Below is a small trained network, with its code and all its weights. Each question gives an input and a class and asks what happens when units are switched off, that is, made to give their printed mean instead of their output.

import numpy as np


def w(rows, s, z=0):
    codes = np.array(rows[::2]) - 128.0
    scale = np.full(codes.shape[1], s)
    scale[-1] = z or s
    return codes * scale


def f(y):
    return np.maximum(y, 0)


def log_softmax(a):
    a = a - a.max(-1, keepdims=True)
    return a - np.log(np.exp(a).sum(-1, keepdims=True))


def net(x, mask):
    res = np.array(x, float).reshape(1, 3) / 4 @ E
    y = f(res @ A[0][:, :-1].T + A[0][:, -1])
    res = res + np.where(mask, y, B[0][:, -1]) @ B[0][:, :-1]
    return log_softmax(res[-1] @ U[:, :-1].T + U[:, -1])


A, B = {}, {}
E = w([
[176,131,225,86,83,103,74,47,136,163,110,164],'x0',
[109,195,143,7,76,119,138,202,196,81,208,39],'x1',
[12,131,177,167,108,2,226,122,104,241,111,98],'x2',
],0.0078)
A[0] = w([
[181,120,123,102,114,174,71,107,140,96,130,164,203],'n1',
[89,175,144,100,93,90,165,152,151,134,149,69,218],'n2',
[162,129,138,171,138,118,91,92,86,126,88,203,167],'n3',
[75,96,91,224,181,114,201,151,73,184,96,123,255],'n4',
[237,94,121,123,170,197,2,139,116,100,104,181,168],'n5',
[125,85,143,174,163,92,155,94,38,142,55,174,201],'n6',
[105,112,156,159,141,99,141,82,72,170,71,141,162],'n7',
[139,185,131,52,98,143,98,139,160,90,174,95,254],'n8',
],0.0081,0.0039)
B[0] = w([
[215,145,96,69,177,153,139,108,228,87,163,105,205],'n1',
[89,163,161,93,87,81,139,224,98,139,151,145,201],'n2',
[168,136,103,138,90,157,69,68,150,148,71,135,208],'n3',
[77,117,62,165,152,174,145,168,48,97,130,201,250],'n4',
[226,96,2,149,163,165,112,48,190,93,111,114,250],'n5',
[108,80,97,166,25,198,37,122,96,200,2,237,238],'n6',
[70,36,168,95,94,144,80,90,82,208,88,166,208],'n7',
[141,152,191,14,140,64,197,140,179,120,234,3,220],'n8',
],0.0078,0.012)
U = w([
[66,176,73,198,224,146,212,183,75,37,169,145,231],'0',
[166,127,204,129,67,96,69,69,181,191,105,127,125],'1',
[183,112,85,199,108,205,94,83,186,142,55,148,18],'2',
[185,124,103,113,254,140,159,98,220,75,167,60,53],'3',
[103,222,206,87,51,44,158,200,169,156,191,69,245],'4',
[31,71,129,174,79,150,121,137,55,190,61,175,93],'5',
],0.0061,0.0013)

Each question gives the input, the list of numbers given to net, and the class t.
The units are the neurons (one row each of A and B). Each row of codes is followed by its name. A weight is (code - 128) times the scale printed after its matrix; where a second scale follows, it is the last column's (A, B and U).
mask holds one flag per neuron, in row order. A switched-off neuron (its flag False) gives its mean, the last column of its row in B, instead of its output. The means were averaged over made-up inputs and are rounded, as every weight is.
A unit's drop is (log p(t) with every unit on - log p(t) with that unit switched off) / (log p(t) with every unit on - log p(t) with every unit switched off).
The circuit of an input: a set's keep is (log p(t) with only the set's units on - log p(t) with every unit switched off) / (log p(t) with every unit on - log p(t) with every unit switched off). Starting from all 8 units, units are removed one at a time, each time the one whose removal leaves the highest keep (on an exact tie, the one counted first), for as long as the keep stays at least 0.8.
circuit, biggest first: the units of the circuit, biggest drop first
unit that matters most: the unit with the biggest drop
top k neurons: the k neurons with the biggest drops, biggest first
drop when u is switched off: that unit's drop, to one decimal
input [-8,-7,-1], class 5: circuit, biggest first -> [n4 n6]
input [-2,0,1], class 0: circuit, biggest first -> [n6 n3]
input [-5,-2,0], class 5: circuit, biggest first -> [n5]
input [-7,2,5], class 0: circuit, biggest first -> [n6 n4]
input [-6,4,3], class 4: circuit, biggest first -> [n5 n2]
input [-8,-3,-2], class 0: circuit, biggest first -> [n7 n4]
input [-6,4,8], class 0: circuit, biggest first -> [n4 n6]
input [-6,2,3], class 0: top 3 neurons -> [n6 n4 n7]
input [8,3,-1], class 3: top 2 neurons -> [n6 n1]
input [3,0,2], class 5: top 4 neurons -> [n8 n5 n1 n3]
input [-7,1,-3], class 3: top 3 neurons -> [n6 n4 n2]
input [-8,0,0], class 0: drop when n6 is switched off -> 0.3
input [-4,4,-5], class 3: drop when n7 is switched off -> 0.0
input [-2,-2,-5], class 3: drop when n6 is switched off -> 0.5
input [-1,-5,1], class 5: drop when n5 is switched off -> 0.1
input [6,2,8], class 5: unit that matters most -> n8
